Here is a tiny trained network, its code and every weight. The questions are about switching its units off for an input and a class, where a switched-off unit gives its printed mean instead of its output.

import numpy as np


def w(rows, s, z=0):
    codes = np.array(rows[::2]) - 128.0
    scale = np.full(codes.shape[1], s)
    scale[-1] = z or s
    return codes * scale


def f(y):
    return y / 2 * (1 + np.tanh(0.7978845608 * (y + 0.044715 * y**3)))


def log_softmax(a):
    a = a - a.max(-1, keepdims=True)
    return a - np.log(np.exp(a).sum(-1, keepdims=True))


def net(x, mask):
    res = np.array(x, float).reshape(1, 7) / 4 @ E
    y = f(res @ A[0][:, :-1].T + A[0][:, -1])
    res = res + np.where(mask, y, B[0][:, -1]) @ B[0][:, :-1]
    return log_softmax(res[-1] @ U[:, :-1].T + U[:, -1])


A, B = {}, {}
E = w([
[130,145,118,137,133,127],'x0',
[114,106,118,99,143,120],'x1',
[71,106,137,185,232,250],'x2',
[112,38,8,180,48,156],'x3',
[234,142,91,52,151,214],'x4',
[130,128,133,131,122,131],'x5',
[122,128,112,117,144,121],'x6',
],0.011)
A[0] = w([
[122,62,14,174,53,176,162],'n1',
[197,117,106,110,96,46,87],'n2',
[93,52,131,134,230,185,110],'n3',
[210,173,81,73,113,205,72],'n4',
[82,124,80,198,176,232,101],'n5',
[124,55,39,157,100,138,142],'n6',
[162,159,122,73,74,42,125],'n7',
[104,115,193,78,126,141,202],'n8',
[16,139,133,189,94,56,6],'n9',
[112,98,157,149,195,196,103],'n10',
[130,201,192,71,201,110,132],'n11',
[188,124,89,57,143,176,55],'n12',
[212,108,110,109,141,218,62],'n13',
[178,155,180,125,171,118,118],'n14',
[136,155,40,98,52,61,121],'n15',
[70,138,139,169,186,236,101],'n16',
[175,127,118,104,45,63,94],'n17',
[235,96,150,75,195,134,85],'n18',
[162,204,195,160,115,132,145],'n19',
[130,181,163,81,150,113,104],'n20',
[57,90,156,159,129,80,54],'n21',
[137,72,53,141,70,189,152],'n22',
[152,182,254,85,195,107,185],'n23',
[188,168,102,106,110,36,117],'n24',
[68,123,139,217,155,30,65],'n25',
[182,163,172,107,190,119,115],'n26',
[243,133,75,81,127,108,53],'n27',
[226,104,103,117,132,175,92],'n28',
[156,43,37,167,79,175,167],'n29',
[91,138,194,79,175,102,156],'n30',
[153,76,112,153,41,130,187],'n31',
],0.0097,0.0022)
B[0] = w([
[179,211,32,164,184,97,232],'n1',
[140,46,236,105,153,186,197],'n2',
[171,88,196,140,136,160,205],'n3',
[61,180,169,70,38,123,199],'n4',
[173,64,187,136,145,194,219],'n5',
[171,189,84,167,121,106,202],'n6',
[182,29,192,135,169,225,218],'n7',
[146,153,74,134,151,121,162],'n8',
[52,166,187,83,71,122,215],'n9',
[178,77,210,140,134,187,194],'n10',
[147,150,65,139,171,80,227],'n11',
[53,161,156,119,74,99,182],'n12',
[55,152,194,68,42,126,186],'n13',
[151,159,80,124,114,101,181],'n14',
[174,94,149,144,138,166,211],'n15',
[167,42,200,103,152,221,221],'n16',
[145,79,153,121,161,219,207],'n17',
[96,159,124,97,84,100,191],'n18',
[130,126,99,158,147,127,179],'n19',
[134,104,82,135,134,104,180],'n20',
[73,184,159,79,90,112,183],'n21',
[148,153,53,169,143,70,198],'n22',
[187,188,15,190,189,49,252],'n23',
[159,82,164,107,166,206,205],'n24',
[43,169,164,61,13,89,208],'n25',
[133,162,79,158,116,97,193],'n26',
[109,129,190,98,95,171,196],'n27',
[2,180,174,92,54,89,176],'n28',
[146,181,30,212,156,64,215],'n29',
[139,145,89,144,145,58,191],'n30',
[163,129,102,130,147,100,189],'n31',
],0.0077,0.014)
U = w([
[232,181,28,150,194,75,254],'0',
[234,43,196,120,177,198,90],'1',
[2,179,164,93,62,103,30],'2',
],0.013,0.0009)

Each question gives the input, the list of numbers given to net, and the class t.
The units are the neurons (one row each of A and B). Each row of codes is followed by its name. A weight is (code - 128) times the scale printed after its matrix; where a second scale follows, it is the last column's (A, B and U).
mask holds one flag per neuron, in row order. A switched-off neuron (its flag False) gives its mean, the last column of its row in B, instead of its output. The means were averaged over made-up inputs and are rounded, as every weight is.
A unit's drop is (log p(t) with every unit on - log p(t) with that unit switched off) / (log p(t) with every unit on - log p(t) with every unit switched off).
The circuit of an input: a set's keep is (log p(t) with only the set's units on - log p(t) with every unit switched off) / (log p(t) with every unit on - log p(t) with every unit switched off). Starting from the 12 units with the biggest drops (on a tie, the unit counted first), units are removed one at a time, each time the one whose removal leaves the highest keep (on an exact tie, the one counted first), for as long as the keep stays at least 0.8.
units of the circuit, in order: the units of the circuit, biggest drop first
unit that matters most: the unit with the biggest drop
top k neurons: the k neurons with the biggest drops, biggest first
drop of u: that unit's drop, to one decimal
input [-1,0,2,-8,7,-3,-5], class 0: units of the circuit, in order	(n23)
input [-7,0,4,5,3,4,-1], class 0: top 2 neurons	(n29; n1)
input [7,-8,-5,4,0,-4,7], class 1: top 2 neurons	(n23; n2)
input [2,7,7,8,-6,2,-8], class 0: top 2 neurons	(n1; n29)
input [8,5,-8,-7,6,1,6], class 1: top 4 neurons	(n7; n2; n24; n27)
input [3,-6,-7,-5,8,-1,1], class 2: top 4 neurons	(n4; n28; n12; n18)
input [-4,-6,-5,5,6,4,2], class 2: top 3 neurons	(n28; n4; n23)
input [-2,-1,-8,2,8,-1,7], class 1: top 2 neurons	(n7; n2)
input [-7,7,4,-8,-8,6,-4], class 0: top 3 neurons	(n23; n11; n30)
input [-2,6,5,-5,0,-7,-8], class 0: top 2 neurons	(n23; n7)
input [5,-4,1,0,-2,-7,-2], class 2: top 2 neurons	(n7; n23)
input [-7,6,-7,-5,3,5,6], class 1: drop of n7	0.5
input [6,4,6,-7,6,0,3], class 0: drop of n23	1.5
input [-2,6,-8,6,1,-3,-2], class 1: unit that matters most	n2
input [6,-7,-7,-3,-4,-2,-4], class 1: drop of n20	0.0
